Below is a small trained network, with its code and all its weights. Each question gives an input and a class and asks what happens when units are switched off, that is, made to give their printed mean instead of their output.

import numpy as np


def w(rows, s, z=0):
    codes = np.array(rows[::2]) - 128.0
    scale = np.full(codes.shape[1], s)
    scale[-1] = z or s
    return codes * scale


def f(y):
    return np.maximum(y, 0)


def log_softmax(a):
    a = a - a.max(-1, keepdims=True)
    return a - np.log(np.exp(a).sum(-1, keepdims=True))


def net(x, mask):
    res = np.array(x, float).reshape(1, 6) / 4 @ E
    y = f(res @ A[0][:, :-1].T + A[0][:, -1])
    res = res + np.where(mask, y, B[0][:, -1]) @ B[0][:, :-1]
    return log_softmax(res[-1] @ U[:, :-1].T + U[:, -1])


A, B = {}, {}
E = w([
[121,246,174,210,162,146],'x0',
[213,168,211,63,94,119],'x1',
[125,42,207,127,215,218],'x2',
[103,158,114,99,65,254],'x3',
[128,128,129,130,128,126],'x4',
[237,74,120,229,53,144],'x5',
],0.0092)
A[0] = w([
[125,173,103,156,98,57,170],'N0',
[136,69,168,150,205,26,171],'N1',
[137,47,115,48,93,108,22],'N2',
[124,181,181,197,179,134,56],'N3',
[129,97,95,93,127,140,94],'N4',
[168,123,124,160,162,214,108],'N5',
[135,124,185,172,172,77,116],'N6',
[157,141,144,129,86,108,76],'N7',
[123,213,178,205,130,150,60],'N8',
[145,72,196,138,219,144,86],'N9',
[157,128,104,188,102,149,97],'N10',
[119,208,155,158,109,144,109],'N11',
[2,113,204,105,111,126,97],'N12',
[129,122,189,100,171,165,99],'N13',
[115,69,184,125,198,172,62],'N14',
[55,157,130,41,158,82,86],'N15',
[54,85,36,195,150,161,85],'N16',
[170,106,46,74,122,79,163],'N17',
[139,82,145,89,99,115,143],'N18',
[67,161,191,59,143,99,3],'N19',
[63,104,87,168,136,134,73],'N20',
[162,50,179,230,50,135,66],'N21',
[198,156,240,44,80,121,130],'N22',
[113,186,89,94,83,72,72],'N23',
[88,127,137,117,89,224,215],'N24',
[63,183,99,86,203,148,96],'N25',
[107,181,159,173,153,137,103],'N26',
],0.012,0.0058)
B[0] = w([
[115,130,61,86,121,167,215],'N0',
[105,250,182,125,94,184,245],'N1',
[97,62,183,81,145,108,207],'N2',
[90,64,157,85,145,107,193],'N3',
[100,101,193,54,137,142,164],'N4',
[149,168,103,85,118,107,187],'N5',
[84,166,141,90,105,166,187],'N6',
[170,130,121,126,162,124,164],'N7',
[82,62,136,65,135,98,208],'N8',
[160,117,2,95,128,161,212],'N9',
[171,132,161,124,91,97,179],'N10',
[81,79,148,98,129,160,195],'N11',
[172,126,159,126,99,110,197],'N12',
[160,118,82,147,117,125,191],'N13',
[130,111,55,99,112,130,205],'N14',
[162,123,134,161,66,72,217],'N15',
[89,174,134,188,188,64,212],'N16',
[128,96,142,69,150,198,220],'N17',
[108,107,157,101,157,154,189],'N18',
[166,125,142,132,108,75,185],'N19',
[119,144,124,143,194,91,174],'N20',
[179,128,154,110,82,50,229],'N21',
[115,160,129,221,240,113,250],'N22',
[152,127,32,125,139,159,197],'N23',
[105,221,140,134,108,167,237],'N24',
[173,115,151,158,77,96,217],'N25',
[91,67,113,71,115,122,184],'N26',
],0.0096,0.012)
U = w([
[215,123,151,150,69,54,71],'0',
[167,119,16,121,142,164,84],'1',
[76,63,180,93,151,141,87],'2',
[139,157,135,203,253,91,126],'3',
[112,218,182,137,83,212,127],'4',
[141,136,134,146,127,150,250],'5',
[112,114,169,219,116,208,105],'6',
],0.012,0.018)

Each question gives the input, the list of numbers given to net, and the class t.
The units are the neurons (one row each of A and B). Each row of codes is followed by its name. A weight is (code - 128) times the scale printed after its matrix; where a second scale follows, it is the last column's (A, B and U).
mask holds one flag per neuron, in row order. A switched-off neuron (its flag False) gives its mean, the last column of its row in B, instead of its output. The means were averaged over made-up inputs and are rounded, as every weight is.
A unit's drop is (log p(t) with every unit on - log p(t) with that unit switched off) / (log p(t) with every unit on - log p(t) with every unit switched off).
The circuit of an input: a set's keep is (log p(t) with only the set's units on - log p(t) with every unit switched off) / (log p(t) with every unit on - log p(t) with every unit switched off). Starting from the 12 units with the biggest drops (on a tie, the unit counted first), units are removed one at a time, each time the one whose removal leaves the highest keep (on an exact tie, the one counted first), for as long as the keep stays at least 0.8.
units of the circuit, in order: the units of the circuit, biggest drop first
most important unit: the unit with the biggest drop
k most important neurons: the k neurons with the biggest drops, biggest first
drop when u is switched off: that unit's drop, to one decimal
input [-6,3,-2,-4,-2,-1], class 2: most important unit : N2
input [-3,3,0,2,-2,5], class 0: 2 most important neurons : (N21; N1)
input [0,8,7,-6,7,-8], class 0: 2 most important neurons : (N15; N19)
input [0,4,4,1,1,-1], class 1: units of the circuit, in order : (N9; N1)
input [8,-2,-2,5,7,6], class 2: units of the circuit, in order : (N8; N11)
input [-6,-6,2,0,2,5], class 2: 3 most important neurons : (N22; N2; N4)
input [3,-6,-7,2,-4,-1], class 1: 4 most important neurons : (N22; N0; N23; N1)
input [-5,-8,-8,7,8,-8], class 0: 2 most important neurons : (N15; N25)
input [-4,8,7,-2,-6,3], class 3: 2 most important neurons : (N22; N0)
input [6,-7,8,-5,-1,-2], class 1: 2 most important neurons : (N9; N14)
input [-3,-6,4,5,-3,3], class 3: 2 most important neurons : (N16; N1)
input [8,-6,-1,8,2,3], class 2: 2 most important neurons : (N8; N1)
input [4,5,-4,-6,4,-4], class 4: 4 most important neurons : (N1; N6; N16; N9)
input [2,8,-4,0,-8,0], class 3: units of the circuit, in order : (N22)
input [1,8,-2,-8,-1,7], class 3: 2 most important neurons : (N22; N24)
input [-2,3,-8,-7,-3,5], class 1: 2 most important neurons : (N0; N23)
input [-3,-2,6,-8,0,2], class 4: drop when N6 is switched off : 0.1
input [-5,6,-2,-3,1,-6], class 0: drop when N11 is switched off : 0.2
input [2,4,5,-8,1,-2], class 4: drop when N1 is switched off : 1.6
input [-4,-4,3,8,2,5], class 4: units of the circuit, in order : (N24)
